Each row has a class, written as a number after it.
[-36 -21   7   4 -17  23  16 -39 -11  10  23  16 -11 -30  -4 -38   4  26
 -39  38   1 -46 -17  -5   4 -37  17 -15 -10  31 -15  35 -17  28  16 -31
   3  -7 -17 -14  15] => 5
[-39  24   9   1   1  -4 -14  -9  -7  28 -19 -25 -11 -13  -9   1 -19  39
  -4  23 -22  -2 -30   6 -12   1  20 -15 -11  15  -2   6   8  32  23 -18
   9 -17 -24 -20  11] => 2
[-36  13   6   0  -5   1 -22 -18 -32   5   6 -19  -4 -23  -7 -14   3  34
 -23  31 -21 -23 -16   7  -2  11  26  -8 -11  28   6  10  -4  45  22 -12
  26  -8 -26 -29   6] => 10
[ 14  -2  -3 -12  -9   2  -6   8   5   4  -4  16  -3 -25   1  -1  21 -27
 -11  -9  -6  38  -7  18   0  13   2   5   0 -11  -8  -4   2   5 -16  -4
  13  10  -1  12   7] => 1
[-15  20  64 -67 -12   3  10 -21 -44 -23  -6 -25 -20   5 -14  40  33 -44
   2 -34 -17 -10  49  34  29 -22  -2   1  31 -28   3 -53  29  38 -10 -43
  19  35   1 -92   2] => 3
[ 12   8 -26  14  47  18  51 -18 -14  11 -22  -7 -28   9 -17  -9   2  36
 -32  21 -54 -56 -13  30  48 -23 -39  -9  11  37 -31  17 -22  -1 -10 -21
 -27  26   6 -80   4] => 9
[-30  16 -11   4  -9  -1 -11 -22 -13   0 -10 -14 -23 -35  -9  -2  -9  20
 -19  10 -16 -35 -11   8  -4  12  12  -8  -8  23   0   8   8  12  22 -15
  15   2 -19 -18   1] => 7
[  4 -26   7  -3   2   6   9 -19  -7  12  -6  27  -7   8  17   5  37  -5
 -21  -7  20 -13  23  12  -2   3  25 -11 -13  26 -22  32 -27  -7  -7 -40
   7 -19   0  23  21] => 1
[-45  20   9  11  -4   0 -17 -14 -28  18 -22 -25  -7 -22  -6  -2  -6  38
 -12  32 -10 -42 -16  -2 -10   5  24  -5 -12  16   1   4  11  20  21 -11
  11   3 -31 -18  10] => 2
[ 51 -33  20   8  10  17  51   3 -19 -22  28  -4 -67  30 -39 -35   3 -36
 -30 -58 -32  40  58  30  16 -12 -12   4  28 -21  -5  16  31   2 -11 -15
  40  41  14 -30  -7] => 10
[-35  15  32  11 -10  -2  -6 -19 -21  17  -1 -19  -8 -31 -11  -6 -15  38
 -32  48 -24 -28 -17   9 -11   4  25 -12 -18  18   4   7   5  22  22  -3
   2  -5 -15 -17   3] => 11
[  5   4  30   7 -13   5  -2   4   1  -2   6 -54   5 -50 -17  26  26 -39
 -11  14 -45  14 -18  -6  12 -31 -11  41  -2 -13  15  -5 -45  -6 -42  14
 -15  52  27  17   4] => 0
[-44   7 -55 -28  -9  -9 -12  13  -7  -5   0 -78 -37   4  -3 -18  -2  21
  78 -10   3  26 -40  17   8  64  -5 -28 -50 -13  12  21  31 -11  -7  20
  18   5 -21  26 -47] => 7
[  7   6 -11   2 -42  -8   1  -1  18  13  13 -14  15  -6  12  -6  14 -25
  -9  24  -5   7 -15  -3  -3  13  -1  26  10  -9  17  14  -5 -24 -34  13
  23  10  -8  22   3] => 11
[ -8 -17  29   9 -19  -1  -2  15  -9  -4 -19  22   4  -1  17 -28  33 -34
 -17 -23  18   0   5   3 -22   2  14  22 -34 -23 -10  19 -28  -7  -7 -11
  16   2   1  24  26] => 2
[ 22  14 -13  47  14  21   4  -2  23  33  12   9 -23 -17   2 -10 -13  42
 -26  32   5 -34 -20 -47  24   5  -6  -4  -9  33 -34 -16 -56 -13  23  -8
   6  -4 -22  -1  35] => 7
[  8  10   0  17 -37  -9 -25  -5  28  -8  -8 -14 -14 -51   8   6  11 -29
 -21 -18  -4  25 -17 -15  -9  -4   2  28   2   1  11  15 -17 -10 -27   1
  16  26  -6  22   3] => 7
[ 34  -5 -14  70  15  22  27  -9  50 -19  41  31  13  -2 -23 -40 -49 -24
 -49 -17 -21 -14 -50 -23 -13 -28 -14  21  39  19  -6  44 -38 -34 -47  16
 -38 -23  -5  23  32] => 4
[-22  -7 -52  28 -19  -1  18  31 -46  34  48  13  15 -38   7  33  46  -4
  -1  -5 -11  -6  20  -5  -4  50   4  30  17  37  -3  33  22   1  23  -9
  35  -6 -32  25  19] => 3
[ 22   8   5   2   1 -16   6   6 -32 -34 -23 -13   6 -57  13 -36 -27  31
 -10  24 -30   2 -39   1   3 -37  -6  25   1  27   9   2   0  16  -2   9
  44  53  -5 -70   2] => 10
[ 43  11  -4  65  35 -13 -21  20 -29 -56 -44 -63  28   7   4  -5   9 -12
  69  11  42 -48 -17 -44  31  -2 -17   3  -6 -23  -4 -85 -51 -43 -23  25
  47  59  28 -32   6] => 0
[  6  -8 -10  68   6 -13  29  -5 -19  -2  -9 -72 -27 -72   8   1  12  13
 -12 -19 -40 -32 -21 -15 -10 -10  18  49 -39  40  22  29 -70  -1 -11  29
   0  50  -2 -22  -7] => 6
[-30  17  23  16  -6   0  -3 -18 -20  16  -8 -16  -1 -32 -16   1  -8  43
 -26  43 -25 -29 -13   5  -4  22  29  -8 -26  23   6   7   6  24  25  -9
   9  -1 -19 -20   1] => 11
[ 23   7  12  12  21  53   5  43  -3 -37   2 -13   7 -15 -32  39  28  15
  39 -28  13 -13 -21 -22  57   4 -13 -50  18 -39  19 -75 -12   4  -7   7
   2  -5 -11 -23   0] => 1
[-43   3  34   6  13 -16 -41  35   2 -17  17 -11   4  78   4  -7 -21  17
  79 -11  52  39  10  -7 -24  28  17 -55  -9 -49 -29 -51  46  12  27  46
 -59 -37  14  31 -23] => 3
[  25    1   19    5  -76  -12   35   14  -29    1   15  -16  -66  -21
  -16  -38   -4   35  -24   51   -7   -3   29    6   49  -24   -6  -21
   18    1  -15   32  100   38    0    4   12  114   -4 -114  -18] => 11
[-30  14  -1   3 -12  -4 -13 -21 -37  25   7 -19 -27 -28  -6 -15  18  33
 -22  22 -18 -38 -13  12 -14   6  12  -9 -19  25  -8  13   3  30  19  -8
   7   7 -17 -12   4] => 6
[-15 -18  -2  -6 -34   9  11 -39  -4  18  20  27 -10  23   1  -9  22  16
 -23  19  10 -18  16 -11  10  -8  21   7   9  28 -10  30  -6  18   7 -46
  17   5 -13 -17  31] => 5
[ 64   9 -26  15  23  10  26   9   1 -39 -18   5  -9  18  -1 -37 -20  11
   7  11   5 -12  11  34  -1  16  -4  29  -6  25 -19   0 -24 -47 -14   5
  16  66  55 -28  -1] => 1
[-34  17  -5   3 -16   2 -26 -23  -4  10   4  -9 -21 -44  -7  11  -8  25
 -31   8 -18 -20 -17   1 -15   9  15  -3  -9  22   4  13  -3  25  28 -14
  10 -10 -19  -2   5] => 7
[-38   5  15  10   7   0 -12 -19 -14  10   8  -6  -8 -29  -8  -4 -12  43
 -19  35 -18 -21 -19   6  -5  10  27 -12 -16  22  -9   5   5  30  21  -5
  -1 -18 -17 -13  10] => 4
[-11 -25  -4  34  -2   0   8 -18  29 -22 -17  18  11  -4 -14 -28   0 -17
 -26   9  -8 -11  -5 -16 -13  18  22  22 -14  38   3  23 -16 -14 -10 -10
  -2  -4   2  29   8] => 10
[ 22  -4   1 -24   7  -2  54  23 -17  -4  -7 -11 -49  32 -30  36  -1  26
  11 -35 -26  69  34  55  18 -42 -19 -34  48   1  18  30  54   7 -18 -14
   8  17  -1 -43 -18] => 2
[-32  15  -3   1   6   6 -13 -16 -14  24  -8 -38 -14 -39  -8  23  -2  46
  -5  31 -18 -12 -18  -5   2  12  23  -5 -17  32   7  -3 -10  14  20  -6
   2  -7 -31 -18  10] => 9
[ -3 -15 -41 -20  13   9  19  -6   1  -9  -3  67  19  46  -8  -7   4  15
  11  36   2  -3  22  18  -4  -8 -23  -8 -20  -3 -24  -1  -1   9  26 -12
 -27  13  11 -52  15] => 5
[ 11  10   7 -11  -9   9 -12  -5  13   5  -1   8  19 -28   6 -26  -1 -25
 -10   4  -5  26 -22  -5  -2  -1 -11  25  -9 -17  -6   4  -8 -18 -22   6
   3  10  -8   7  13] => 9
[ 18  -7 -24  -2 -17  -4  -5  -3  12  17   1   3  -3 -35  11 -23   0 -23
 -15  14  -7  25 -19   8  -8  11  -3  28   4   9  -6  20   6  -4 -15  -4
  29  23  12  12   3] => 1
[-14 -15  40 -64 -11  -5   9 -13   2   4  32  32   8 -21 -11 -26  -3 -23
 -25   6 -21  36  -2  29  32  -8 -32   4 -12 -10  -4  30  29  43  -1 -23
  16   7  40 -43 -30] => 4
[-14 -24  -7  -3  -3  20  41 -34  30  21  82   3 -27 -58 -29 -59 -56  12
 -59  49 -51  40 -47   5  11 -33 -21   9   5  44  -2  90  -2  21  -8   8
   6  -6  15   5 -10] => 4
[ -9  27  55   5   3   1 -28   0  -9 -50   5   2  28 -75   9  -5   3 -19
   7 -31   0  64   7  27 -55 -23  28  -3 -45 -16   6   6 -49   8   3  23
  -4  -5   7  16  -2] => 6
[-28  -9   8 -33  34   9  17  16   6 -73  -2 -19   4   4 -28  26  -2 -51
  13 -47 -33  56  27  79 -27 -14 -19  16 -48 -55  18 -23 -48   2 -23  63
 -63   3  31  13 -36] => 0
[  8   2 -13  14 -16   3   5  -5  21  11 -10  11  14 -34   5 -24   2  -9
 -17  -7 -21   4 -24 -12   0   5   3  27   6   7  -8   7  14   2 -21   0
   9  18   5  16   3] => 3
[  9 -18 -19  15 -18  -9  15  -4   7  14   6  -5  -7 -29  10 -41   6 -20
 -20  13 -16  22 -15   9  13  18  -2  36 -11  -8   4  30  -2 -10 -34  25
  21  28   9  10  -3] => 4
[-37  21 -13  -2   4  35   9 -21 -17   8  16 -10  10  17   4  42 -30  56
 -33  18   4 -75   5  -5  21 -28  -2 -26  27  18  41  44 -40 -45 -16  20
 -32 -34 -31  20   1] => 2
[ 19  -5 -22  -6 -36  -2  -1  10  15   4  -1  15  19 -17  -1 -13  25 -36
  -7  -8 -11  23 -10   5  -7  -4  -4  26  15 -10  -2   5   2 -15 -39   7
  11  16  10  33  16] => 0
[-32  15   9  16 -10   5  -9 -19  -4  15   5 -12  -1 -40 -14  -1 -18  43
 -37  49 -21 -27 -31  -5 -13   5  21 -14 -16  32  12  12 -15  17  16   4
   4 -17 -22  -4   5] => 11
[-13 -10  25  12 -15  17   2 -16 -16  -1  46 -17 -37  -4 -22  27  41   3
 -39  10  -9 -29  -2  -8  18 -66 -33 -23  35 -12   9  13  -8  23 -29  16
 -39  15 -18  11  -8] => 6
[ -1  29   8  49 -12  26 -28  20  69 -72  24   5   8   8 -33  31 -23 -37
  11   6  17  18   1 -25 -15  29  -4  16 -17  -4  -7 -28 -27 -21  28 -22
   2 -12 -13  45  41] => 7
[ 23  21  24   0 -11  -6  -2  -1   2  -8 -18 -57 -43 -37  -7  26   3   1
  -9  -3 -28  32 -15  -9  34 -10   4  29   4   8  14 -38 -17  22 -22  -2
  19  68  -5 -61  -4] => 10
[ 36   2 -34  -5  51  18  16 -11  24  -4 -35  74  -5  62 -24  80   0  33
 -10  10  -9  52  45  17  22  -1 -39  -2  25   1  -5 -50  20  14  17 -27
 -19   6   3 -54  15] => 10
[ 11   3 -10   6  60   5  20 -24   2  35   4 -35 -22  74   8  53  -2  39
  24  32 -35  12  23  24  20  10 -15  17  -1  -2 -18  -6 -27  -5   5 -31
  -1  -8   7 -21  21] => 4
[ 38  32  71  86 -18 -29 -43  40  -6 -19  -4 -55  24 -55 -13 -15  28 -74
  19 -16  16  37 -21 -56   0  17  26  -4  19 -31   9 -63 -60 -21 -36  37
  44  34  14  -7  16] => 11
[  2  28  35  39  -8   6 -38  -4 -21  -8   9 -21 -23 -50  10   5  57   7
 -27 -29  28 -12   5 -10  -4  13  25   6   1  17 -37 -23 -27  45   2 -23
  30  46 -11 -17  -7] => 8
[-63  17  35 -11 -15  18  -2 -18  45 -22  48 -32 -42   4  -7  57  22   0
 -18 -88  -6  25   8  11   9 -21  33 -68  35   6  21 -24 -85  25 -26  30
 -50 -98 -28  37 -12] => 6
[-45  -5  53  12 -11  11  -8  -9   2  -7  14  -1   7 -22  -7 -25   1   4
 -29  15  -2  -4  -3  -5   4 -19   7 -21 -21   1 -16  40  16  55  19 -22
 -16 -10 -19  -5  -6] => 8
[-27 -57  33  -4  17   5  29  -8   5  22   2  43  11 -27  -3 -23  11 -11
 -13  -2   9 -14  -1 -26  30  -4  -5 -31 -29  10 -23  31  25   8   9 -45
   7 -49 -17  14   3] => 4
[-30 -20   4  17   2   1  18 -13 -49   6  -8   4 -46 -87  -9  42  35  25
 -40  22 -38 -10  14  -2  33  14   2  20 -17  27 -12  -4  21  29  27 -29
  33  57 -18 -49  14] => 4
[ 18  19  32  53 -10  -1  18 -18 -28 -20  31 -75 -62 -10 -29 -68 -20 -23
  -6  -1 -35 -27 -21  -8  21  -4 -18  30   0  -6 -22   3   3  21  -2  -3
  20  94  26 -79   0] => 6
[ -9  -7 -12  68  -5  19  -1  31   8 -23  62 -62 -15 -42 -23   3  40 -43
  13 -55 -18  -8 -13 -43 -16   8   5   1   1 -17  25 -23 -91  -3 -17  65
  -9  -7 -10  23   3] => 6
[ 31  -7  -9  18 -13   3   6   6   5  24 -22 -24   1 -41   7 -25   5 -25
   8  -2   5  23 -16 -21   4  16   0  45 -14  -7  10   8   4 -34 -25   1
  28  35  -6  -4  11] => 9
[-17  -8   5  33 -12   0  14 -18  40  13  10  33  15 -31 -15 -10 -38   9
 -35  33  -3  26 -25 -24  -1  15   8  -6 -23  35  -3  47  15  -8   9 -12
  -2 -29 -24  39   6] => 11
[  7 -13  25 -16  13   3   7  -5 -31 -17  11 -51  -5  -1  20  60  50 -36
 -18 -58  -7   0  39  11  17 -42 -16  16   3 -42  43   5 -74  -3 -50  37
 -11  29  -1  -1 -34] => 8
[ 12   4 -13  12 -20  -9 -18  11   5  10  -9 -11   8 -36  20 -11  24 -17
  -3   1 -14  18 -22 -16   1   4  -6  28   6  -8  -3 -10  -4  -4 -26  14
  32  33  14  26   3] => 3
[-27  -6  14   3   7  21  11 -14  16 -15 -12  32  25 -25  -1  12  -9  45
 -12  48   1 -28   1 -14  12  -2   1 -27 -34  20  -3  -1  -9   5  32 -17
   2 -21  -7 -15   0] => 11
[-57  18  50  -2   5  55  -5 -19   4 -51  39 -31 -44  -3 -44   3 -18 -10
 -23 -43 -19  -9   0   6  40  22  -5 -26 -20 -49  20 -28 -52  14   8  31
 -39  -8   5  -7 -16] => 7
[ 59   5  57 -14 -15   4  -8  43  -4   1   8 -27 -16 -54   1  68  67 -70
 -20 -94 -14  63  48  19  23  -9   8  25  -3 -59  21 -32 -37  25 -37   6
  14  37 -14  -5 -14] => 1
[ 20  -7 -16 -38  -5  18  18  -8 -14  22  27   9 -11  11  18  45  47   5
 -20  -7 -16  23  17  40  11   1 -11  31  27  18   9  34 -35  -9 -23 -28
  17  12  31  11   7] => 1
[  9 -10 -32 -38  22  -8   8  28  -8 -11 -14  37  31  16  33  40  20 -40
  31  -4  81 -21   2 -14  57  12 -46 -28 -55 -26  -6 -39 -40 -69  -8  19
 -11 -25 -27  15  -5] => 9
[-22  -6  -2  -2   8   7 -16 -19  20 -14 -35  54 -22 -21   9  28   6  -3
 -42 -22  14   3  11   7  -7  -8 -19 -14 -27  11 -25  12  -6   8  18 -51
   6 -25 -27  12  18] => 7
[-13 -14  33 -25  -3   6  -6 -28  16   7  -1  52  -3  -5  -5  -3   0 -14
 -33 -30  17   7   5 -17   5 -22   0 -13 -14   3 -23   1  -9  13   4 -42
 -14 -11  -9  -1   4] => 5
[ -7 -28   2   1  21   3  18 -23   5  43 -20  36   5   9  15   2  14  16
  -9  13  10  18  15 -11  11  -4   2 -10 -22  23 -24  33 -13  -4   7 -33
 -13 -32 -15 -10  26] => 9
[ 13  -7 -29 -28  45  -4  19  -5  -4 -43 -30  21  -1  81 -27  38   4   3
  27  19 -20  -6  54  25  22   0 -44 -15  18  -8 -13 -34  22 -52  -5   2
 -22  32  20 -22  -2] => 9
[  0  -6  28  -8  26   4 -15 -10   2  16 -33 -22   2  -6  -6  69 -17  17
  18   1  16  30  11  -3   2   1   3  18  -4 -22  30 -35  36   6   2  -1
 -25   8 -11   3 -23] => 1
[-32  16  19   9  -4   8  -2 -19 -17  24   0 -23  -4 -34 -13   8 -12  58
 -20  56 -25 -36 -13  -4  -1   6  21 -16 -13  23   6   0  11  23  29 -10
   9  -4 -24 -27   1] => 11
[-11  -9  12 -16   9  -4 -11 -28  17   0  -2  14  -3  22   1 -13  -1  -1
 -14  18   8 -17 -18   2  -4 -17   5 -29  -4  24 -32  14 -11  17  -8 -31
 -14 -26 -10   5  13] => 1
[-28  -8  63  -9  23  41  31 -17 -20 -12  21  -6 -44   5 -33  20  40  13
 -45 -64   5 -19  26  24  53 -22  22 -66  32  10   4 -26 -76  56 -31   6
 -39 -48 -22 -57  -5] => 1
[-52  11  32 -11  18  35 -25 -21 -28 -49  30  42  29  81 -24  13  28  52
 -13   1  -4 -89  -2   5  14  -5  13 -60 -24 -14 -31 -14 -60  27   9   8
 -82 -40   1  12  26] => 0
[  5 -24  23  36  -7   3   1  -2   7 -21 -40  10  -6  -6   3 -12  -1  11
 -16  10  16 -14   5 -34   2   3  22  24 -27  21  -2   1   9  -3   2 -29
  15  19 -31   0  28] => 10
[  20   19   13   29   11   11   25  -14  -52   40  -27  -73  -35  -83
   22   23    4   34   -4   17  -33  -24   -5  -21   42  -23    4   30
   -3   14   23  -11  -71   -7    0    3   24   68    8 -105   13] => 7
[-11   7   7  21  10   3   4 -20  21  -7 -37   6 -30 -42  -3   6 -26  24
  -6 -15  10  -4  -5 -19  20   5   5 -25 -44  26 -30   7  17  18  27 -46
   0   3 -41 -38   1] => 7
[ 29   1   0  10 -28  -4   1  13  -6  18   1 -16  -2 -19  -1 -42  18 -25
   0 -10 -20  16 -19  -7  16   6 -11  33   4 -20 -20   2   9   2 -33   2
  20  53  17  -6   9] => 0
[   5   29   29   18   18   20  -16  -21   27  -46   25   10   13   33
  -38  -28   16  -14  -44  -24  -36   -8  -34   22   -3  -18    7  -30
    0    7   -8   14 -105   30  -17  -13   19  -34   35   15   18] => 2
[ 11   0  -6   3 -19   2 -14  -7   2   4  -7  -5  -6 -26   0 -15  24 -18
 -14  10  -9   1 -15   5  -7  10  13  17   8   1  -8  -3   2   7 -22  -7
  19  27  -3   4  12] => 1
[ -8  10  -2 -29 -77   4   9 -18 -31   4  88 -42 -34 -78  -4 -23  41 -50
 -40  -2 -36  14  21  16  10  24   6  70  34   7  23  30 -14   5 -13  22
  70  72  15  -8 -17] => 7
[ 22   6 -13  26 -39 -22 -10   9  17  30   5 -14  -8 -45   6 -33   7 -35
 -13  -6 -13  40 -19  -5 -22  15   0  37 -14   3   6  32   7 -10 -18  11
  25  27   7  38  -1] => 6
[  6 -49  15 -55 -56   4   8  19 -27 -24  35  27 -38 -34  -3  29 101 -62
 -30 -55   7  33  45  29  17   2 -13  29 -15 -49  16  12  23  19 -39   3
  21  62  13   8 -23] => 4
[-12  -5  60  13   1   0   6 -31 -12  28 -16   5 -14 -25   1   0  24   7
 -48  22 -18 -28  -5 -12  14  -6   5   8 -31  19 -26   9 -24  30  10 -53
   9  14  -1 -37  16] => 11
